Here is a tiny trained network, its code and every weight. The questions are about switching its units off for an input and a class, where a switched-off unit gives its printed mean instead of its output.

import numpy as np


def w(rows, s, z=0):
    codes = np.array(rows[::2]) - 128.0
    scale = np.full(codes.shape[1], s)
    scale[-1] = z or s
    return codes * scale


def f(y):
    return y / 2 * (1 + np.tanh(0.7978845608 * (y + 0.044715 * y**3)))


def log_softmax(a):
    a = a - a.max(-1, keepdims=True)
    return a - np.log(np.exp(a).sum(-1, keepdims=True))


def net(x, mask):
    res = np.array(x, float).reshape(1, 5) / 4 @ E
    y = f(res @ A[0][:, :-1].T + A[0][:, -1])
    res = res + np.where(mask, y, B[0][:, -1]) @ B[0][:, :-1]
    return log_softmax(res[-1] @ U[:, :-1].T + U[:, -1])


A, B = {}, {}
E = w([
[97,183,173,167,152,173,22,162,99,152,177,8],'x0',
[167,179,106,139,164,119,193,139,126,89,93,134],'x1',
[68,60,59,197,141,113,168,160,195,118,199,151],'x2',
[118,92,176,115,137,125,83,94,161,194,109,160],'x3',
[158,136,118,180,148,186,87,3,169,102,59,161],'x4',
],0.011)
A[0] = w([
[132,151,58,143,156,183,117,140,82,128,181,2,208],'n0',
[182,185,156,142,139,205,179,100,16,105,95,60,61],'n1',
[184,192,88,82,47,92,107,101,91,48,66,120,17],'n2',
[130,161,179,112,135,193,78,174,48,164,189,32,58],'n3',
[211,233,76,131,211,183,162,140,86,62,160,89,2],'n4',
[122,197,182,28,121,48,158,225,63,187,145,72,161],'n5',
],0.0082,0.0027)
B[0] = w([
[171,113,74,124,87,94,191,174,98,167,211,46,233],'n0',
[95,223,73,201,23,59,41,162,203,74,103,173,227],'n1',
[129,196,183,159,132,185,80,76,101,75,95,55,200],'n2',
[184,44,46,116,161,155,163,176,77,129,226,138,253],'n3',
[138,139,99,202,178,9,119,187,115,49,190,109,219],'n4',
[127,107,177,122,57,194,127,66,243,255,151,191,254],'n5',
],0.0097,0.011)
U = w([
[92,148,196,122,106,135,106,27,173,156,67,163,249],'0',
[108,52,41,85,129,39,254,198,80,130,173,183,231],'1',
[131,210,124,156,168,101,57,188,37,126,134,48,2],'2',
],0.0097,0.0039)

Each question gives the input, the list of numbers given to net, and the class t.
The units are the neurons (one row each of A and B). Each row of codes is followed by its name. A weight is (code - 128) times the scale printed after its matrix; where a second scale follows, it is the last column's (A, B and U).
mask holds one flag per neuron, in row order. A switched-off neuron (its flag False) gives its mean, the last column of its row in B, instead of its output. The means were averaged over made-up inputs and are rounded, as every weight is.
A unit's drop is (log p(t) with every unit on - log p(t) with that unit switched off) / (log p(t) with every unit on - log p(t) with every unit switched off).
The circuit of an input: a set's keep is (log p(t) with only the set's units on - log p(t) with every unit switched off) / (log p(t) with every unit on - log p(t) with every unit switched off). Starting from all 6 units, units are removed one at a time, each time the one whose removal leaves the highest keep (on an exact tie, the one counted first), for as long as the keep stays at least 0.8.
units of the circuit, in order: the units of the circuit, biggest drop first
unit that matters most: the unit with the biggest drop
k most important neurons: the k neurons with the biggest drops, biggest first
drop of u: that unit's drop, to one decimal
input [7,-6,-7,2,-6], class 1: unit that matters most -> n3
input [3,5,4,5,2], class 0: 2 most important neurons -> (n3, n4)
input [-1,8,2,1,5], class 2: units of the circuit, in order -> (n5, n3)
input [-4,3,1,1,2], class 0: 2 most important neurons -> (n3, n0)
input [8,-7,-2,2,5], class 1: 3 most important neurons -> (n3, n2, n0)
input [1,-7,-7,8,-8], class 0: 2 most important neurons -> (n5, n0)
input [5,-6,2,5,5], class 2: drop of n3 -> 0.2
input [1,6,-1,7,-1], class 0: drop of n1 -> 0.0
input [6,-8,-1,-6,-7], class 1: drop of n5 -> 0.0
input [-2,3,2,1,3], class 0: 3 most important neurons -> (n3, n0, n4)
